Below are the code and all the weights of a small trained network. Each question names an input and a class and asks about switching units off, where a switched-off unit gives its printed mean instead of its output.

import numpy as np


def w(rows, s, z=0):
    codes = np.array(rows[::2]) - 128.0
    scale = np.full(codes.shape[1], s)
    scale[-1] = z or s
    return codes * scale


def norm(h):
    return h / np.sqrt((h * h).mean(-1, keepdims=True) + 1e-5)


def f(y):
    return y / 2 * (1 + np.tanh(0.7978845608 * (y + 0.044715 * y**3)))


def log_softmax(a):
    a = a - a.max(-1, keepdims=True)
    return a - np.log(np.exp(a).sum(-1, keepdims=True))


def net(x, mask):
    res = np.array(x, float).reshape(1, 2) / 4 @ E
    u = 0
    for l in range(3):
        y = f(norm(res) @ A[l][:, :-1].T + A[l][:, -1])
        res = res + np.where(mask[u : u + 12], y, B[l][:, -1]) @ B[l][:, :-1]
        u += 12
    return log_softmax(norm(res)[-1] @ U[:, :-1].T + U[:, -1])


A, B = {}, {}
E = w([
[179,149,49,55],'x0',
[140,1,42,150],'x1',
],0.0095)
A[0] = w([
[28,73,118,231,37],'0.n0',
[78,136,169,175,2],'0.n1',
[128,125,155,143,175],'0.n2',
[160,92,54,116,56],'0.n3',
[146,137,122,149,126],'0.n4',
[135,178,117,136,79],'0.n5',
[86,62,190,204,146],'0.n6',
[143,202,139,90,217],'0.n7',
[198,123,144,134,44],'0.n8',
[146,105,146,109,107],'0.n9',
[94,167,246,159,207],'0.n10',
[125,157,251,139,109],'0.n11',
],0.015,0.0044)
B[0] = w([
[101,73,241,212,210],'0.n0',
[188,122,91,104,156],'0.n1',
[96,108,158,86,147],'0.n2',
[63,150,94,171,191],'0.n3',
[123,127,130,124,128],'0.n4',
[153,120,157,124,140],'0.n5',
[132,61,254,122,223],'0.n6',
[179,212,213,121,214],'0.n7',
[131,160,123,196,119],'0.n8',
[104,148,131,167,126],'0.n9',
[56,111,47,60,245],'0.n10',
[24,134,17,46,214],'0.n11',
],0.008,0.011)
A[1] = w([
[178,100,245,240,121],'1.n0',
[15,58,89,174,147],'1.n1',
[37,43,96,139,160],'1.n2',
[108,134,37,174,40],'1.n3',
[175,174,92,138,3],'1.n4',
[74,169,155,133,129],'1.n5',
[152,152,165,93,84],'1.n6',
[173,174,110,33,100],'1.n7',
[42,207,71,128,130],'1.n8',
[114,40,159,193,72],'1.n9',
[173,119,39,136,51],'1.n10',
[95,152,101,134,59],'1.n11',
],0.012,0.0051)
B[1] = w([
[125,190,71,2,206],'1.n0',
[218,180,62,180,254],'1.n1',
[246,210,116,193,252],'1.n2',
[173,18,199,81,154],'1.n3',
[91,189,120,159,127],'1.n4',
[119,104,82,80,155],'1.n5',
[162,37,118,165,138],'1.n6',
[73,78,132,206,192],'1.n7',
[44,43,88,2,215],'1.n8',
[19,148,88,183,195],'1.n9',
[141,108,164,21,146],'1.n10',
[141,84,147,79,129],'1.n11',
],0.0076,0.0092)
A[2] = w([
[213,147,106,107,81],'2.n0',
[100,171,90,190,24],'2.n1',
[85,186,104,100,63],'2.n2',
[136,110,116,190,3],'2.n3',
[114,138,192,138,111],'2.n4',
[71,4,197,119,74],'2.n5',
[159,61,168,187,52],'2.n6',
[57,132,128,37,3],'2.n7',
[187,90,142,211,139],'2.n8',
[146,142,203,155,1],'2.n9',
[120,115,120,126,84],'2.n10',
[94,131,145,50,14],'2.n11',
],0.013,0.0032)
B[2] = w([
[159,124,190,117,170],'2.n0',
[116,141,75,155,148],'2.n1',
[95,67,110,167,195],'2.n2',
[73,126,94,118,138],'2.n3',
[172,73,98,102,160],'2.n4',
[156,91,252,171,219],'2.n5',
[58,68,120,105,170],'2.n6',
[50,122,119,75,254],'2.n7',
[2,160,142,117,193],'2.n8',
[147,121,154,126,154],'2.n9',
[124,146,146,136,124],'2.n10',
[59,168,65,104,195],'2.n11',
],0.0095,0.0059)
U = w([
[113,71,234,168,175],'0',
[253,115,48,79,100],'1',
[219,200,198,113,165],'2',
[169,120,144,130,2],'3',
[168,119,144,127,4],'4',
[52,130,128,53,214],'5',
[151,155,73,208,171],'6',
],0.024,0.01)

Each question gives the input, the list of numbers given to net, and the class t.
The units are the neurons (one row each of A and B). Each row of codes is followed by its name. A weight is (code - 128) times the scale printed after its matrix; where a second scale follows, it is the last column's (A, B and U).
mask holds one flag per neuron, layer by layer. A switched-off neuron (its flag False) gives its mean, the last column of its row in B, instead of its output. The means were averaged over made-up inputs and are rounded, as every weight is.
A unit's drop is (log p(t) with every unit on - log p(t) with that unit switched off) / (log p(t) with every unit on - log p(t) with every unit switched off).
The circuit of an input: a set's keep is (log p(t) with only the set's units on - log p(t) with every unit switched off) / (log p(t) with every unit on - log p(t) with every unit switched off). Starting from the 12 units with the biggest drops (on a tie, the unit counted first), units are removed one at a time, each time the one whose removal leaves the highest keep (on an exact tie, the one counted first), for as long as the keep stays at least 0.8.
circuit, biggest first: the units of the circuit, biggest drop first
unit that matters most: the unit with the biggest drop
k most important neurons: the k neurons with the biggest drops, biggest first
top k neurons in layer l: the k neurons of layer l with the biggest drops, biggest first
drop of u: that unit's drop, to one decimal
input [3,8], class 6: circuit, biggest first -> [0.n3 1.n2]
input [-2,1], class 0: circuit, biggest first -> [0.n6]
input [2,6], class 6: 4 most important neurons -> [0.n11 0.n10 1.n0 2.n8]
input [1,1], class 1: 2 most important neurons -> [0.n7 0.n0]
input [4,5], class 1: top 2 neurons in layer 0 -> [0.n0 0.n6]
input [-5,7], class 0: 2 most important neurons -> [0.n6 0.n0]
input [4,-2], class 2: top 2 neurons in layer 0 -> [0.n11 0.n7]
input [-3,7], class 0: 4 most important neurons -> [0.n0 0.n6 0.n11 0.n10]
input [8,-7], class 2: 2 most important neurons -> [0.n7 0.n11]
input [1,3], class 6: 4 most important neurons -> [0.n11 0.n10 0.n7 1.n0]
input [-6,-1], class 0: top 3 neurons in layer 1 -> [1.n0 1.n8 1.n2]
input [7,-6], class 2: 3 most important neurons -> [0.n7 0.n11 0.n10]
input [-7,-1], class 0: 3 most important neurons -> [0.n0 0.n6 1.n0]
input [-3,5], class 0: most important neuron -> [0.n0]
input [4,8], class 1: 3 most important neurons -> [0.n0 0.n6 1.n10]
input [2,7], class 6: 2 most important neurons -> [0.n11 0.n10]
input [-2,6], class 6: top 2 neurons in layer 1 -> [1.n9 1.n0]
input [2,1], class 1: 4 most important neurons -> [0.n7 0.n0 0.n6 0.n3]
input [5,2], class 1: top 2 neurons in layer 0 -> [0.n7 0.n3]
input [5,-3], class 2: unit that matters most -> 0.n7
input [7,-7], class 2: top 2 neurons in layer 1 -> [1.n8 1.n0]
input [4,7], class 1: 2 most important neurons -> [0.n0 0.n6]
input [0,0], class 0: top 2 neurons in layer 1 -> [1.n2 1.n1]
input [-6,3], class 0: drop of 0.n6 -> 0.7
input [1,-1], class 2: drop of 0.n7 -> 0.8
